Below is a small trained network, with its code and all its weights. Each question gives an input and a target symbol and asks what happens when units are switched off, that is, made to give their printed mean instead of their output.

import numpy as np


def w(rows, s, z=0):
    codes = np.array(rows[::2]) - 128.0
    scale = np.full(codes.shape[1], s)
    scale[-1] = z or s
    return codes * scale


def f(y):
    return np.maximum(y, 0)


def softmax(a):
    e = np.exp(a - a.max(-1, keepdims=True))
    return e / e.sum(-1, keepdims=True)


def log_softmax(a):
    a = a - a.max(-1, keepdims=True)
    return a - np.log(np.exp(a).sum(-1, keepdims=True))


def net(x, mask):
    ids = ['αβδεζηθλξπστφ'.index(c) for c in x.split()]
    T = len(ids)
    res = E[ids] + P[:T]
    r = res
    for j in range(3):
        rows = slice(2 * j, 2 * j + 2)
        q, k, v = (r @ M[0][rows].T for M in (Q, K, V))
        z = softmax(np.where(np.tri(T) > 0, q @ k.T / 2**0.5, -1e9)) @ v
        o = O[0][rows]
        res = res + np.where(mask[j], z, o[:, -1]) @ o[:, :-1]
    y = f(res @ A[0][:, :-1].T + A[0][:, -1])
    res = res + np.where(mask[3:7], y, B[0][:, -1]) @ B[0][:, :-1]
    return log_softmax(res[-1] @ U[:, :-1].T + U[:, -1])


Q, K, V, O, A, B = {}, {}, {}, {}, {}, {}
E = w([
[82,160,146,113,182],'α',
[211,176,132,95,155],'β',
[96,121,156,125,106],'δ',
[79,117,185,135,76],'ε',
[118,112,135,133,90],'ζ',
[113,151,102,96,187],'η',
[190,79,33,135,106],'θ',
[131,111,100,121,116],'λ',
[105,138,114,99,159],'ξ',
[205,128,117,90,182],'π',
[120,128,108,115,137],'σ',
[188,152,133,75,186],'τ',
[135,83,252,116,151],'φ',
],0.019)
P = w([
[121,18,94,234,253],'0',
[143,163,124,199,180],'1',
[147,187,138,209,151],'2',
[165,135,87,126,136],'3',
[135,152,111,110,145],'4',
[134,153,116,102,138],'5',
[135,156,122,95,129],'6',
[109,172,138,89,139],'7',
[146,158,115,93,111],'8',
[140,157,122,104,103],'9',
[128,171,129,77,114],'10',
[141,156,119,93,110],'11',
[123,170,140,86,114],'12',
],0.013)
Q[0] = w([
[197,144,170,5,99],'head 0',
[101,126,91,87,115],'head 0',
[91,197,138,147,73],'head 1',
[112,63,150,63,152],'head 1',
[113,118,88,127,127],'head 2',
[82,97,187,63,150],'head 2',
],0.011)
K[0] = w([
[155,244,144,3,34],'head 0',
[171,140,118,167,62],'head 0',
[168,94,128,200,254],'head 1',
[87,182,91,123,101],'head 1',
[27,145,129,105,61],'head 2',
[148,122,200,149,87],'head 2',
],0.0074)
V[0] = w([
[138,198,131,117,201],'head 0',
[125,131,248,154,187],'head 0',
[72,48,118,192,178],'head 1',
[139,172,126,140,96],'head 1',
[54,62,193,156,104],'head 2',
[120,217,35,156,147],'head 2',
],0.012)
O[0] = w([
[179,157,148,116,125,254],'head 0',
[126,107,143,13,56,248],'head 0',
[149,132,73,133,228,172],'head 1',
[115,142,244,161,98,87],'head 1',
[189,2,144,193,75,144],'head 2',
[147,169,175,96,182,11],'head 2',
],0.0073,0.0078)
A[0] = w([
[126,247,78,66,224,157],'neuron 0',
[44,141,85,164,180,255],'neuron 1',
[148,213,112,126,120,212],'neuron 2',
[254,136,133,32,224,152],'neuron 3',
],0.0074,0.0029)
B[0] = w([
[82,120,125,144,15,228],'neuron 0',
[236,224,115,213,2,143],'neuron 1',
[158,124,250,155,127,177],'neuron 2',
[91,113,170,101,212,246],'neuron 3',
],0.0087,0.014)
U = w([
[155,115,201,133,254,251],'α',
[199,123,208,118,61,177],'β',
[138,126,140,155,128,3],'δ',
[91,116,130,168,124,178],'ε',
[135,129,143,159,125,12],'ζ',
[100,129,142,162,131,42],'η',
[156,162,121,173,83,142],'θ',
[166,141,136,161,122,54],'λ',
[122,135,136,163,133,117],'ξ',
[111,142,133,149,105,52],'π',
[135,134,143,162,131,26],'σ',
[104,144,125,131,94,69],'τ',
[117,148,51,49,62,186],'φ',
],0.0096,0.0022)

Each question gives the input, a string of symbols that net reads in full, and the target symbol t.
The units are the heads (2 rows each of Q, K, V and O) and the neurons (one row each of A and B). Each row of codes is followed by its name. A weight is (code - 128) times the scale printed after its matrix; where a second scale follows, it is the last column's (O, A, B and U).
mask holds one flag per unit, heads first, then neurons. A switched-off unit (its flag False) gives its mean, the last column of its rows in O or B, instead of its output. The means were averaged over made-up inputs and are rounded, as every weight is.
A unit's drop is (log p(t) with every unit on - log p(t) with that unit switched off) / (log p(t) with every unit on - log p(t) with every unit switched off).
The circuit of an input: a set's keep is (log p(t) with only the set's units on - log p(t) with every unit switched off) / (log p(t) with every unit on - log p(t) with every unit switched off). Starting from all 7 units, units are removed one at a time, each time the one whose removal leaves the highest keep (on an exact tie, the one counted first), for as long as the keep stays at least 0.8.
circuit, biggest first: the units of the circuit, biggest drop first
most important unit: the unit with the biggest drop
k most important neurons: the k neurons with the biggest drops, biggest first
which heads matter: for each layer, one digit per head in row order, 1 if its drop is at least 0.15 and else 0, layers parted by /
drop when u is switched off: that unit's drop, to one decimal
input β σ φ φ α, target φ: circuit, biggest first	head 0; neuron 2
input α φ δ ε τ π, target α: which heads matter	000
input θ β δ, target θ: which heads matter	100
input ζ θ θ λ ε, target θ: circuit, biggest first	head 0; neuron 1; neuron 3
input ε φ φ φ α σ φ τ, target α: most important unit	neuron 0
input φ σ α, target φ: 2 most important neurons	neuron 0; neuron 2
input φ π φ β δ, target φ: circuit, biggest first	neuron 2; neuron 3
input φ θ β, target α: which heads matter	110
input φ β η, target φ: which heads matter	100
input β λ τ τ ξ φ τ α, target β: 3 most important neurons	neuron 2; neuron 1; neuron 0
input φ θ θ θ, target θ: 2 most important neurons	neuron 1; neuron 0
input θ φ φ ε ε φ β, target α: 2 most important neurons	neuron 3; neuron 1
input τ ε σ φ β ε, target φ: which heads matter	010
input φ σ ξ, target φ: circuit, biggest first	head 0
input θ φ φ β θ δ φ λ φ φ τ, target α: 2 most important neurons	neuron 3; neuron 0
input β φ φ φ ζ, target φ: 2 most important neurons	neuron 2; neuron 3
input β ε β φ, target α: 2 most important neurons	neuron 0; neuron 1
input τ β ζ φ β β φ δ π, target α: 3 most important neurons	neuron 3; neuron 1; neuron 2
input θ β ζ, target θ: 2 most important neurons	neuron 1; neuron 0
input φ φ η, target φ: most important unit	head 0
input ξ β φ φ φ δ, target φ: drop when head 1 is switched off	0.1
input φ π λ, target φ: drop when head 2 is switched off	0.0
input λ α η φ φ φ ε, target φ: drop when head 0 is switched off	0.4
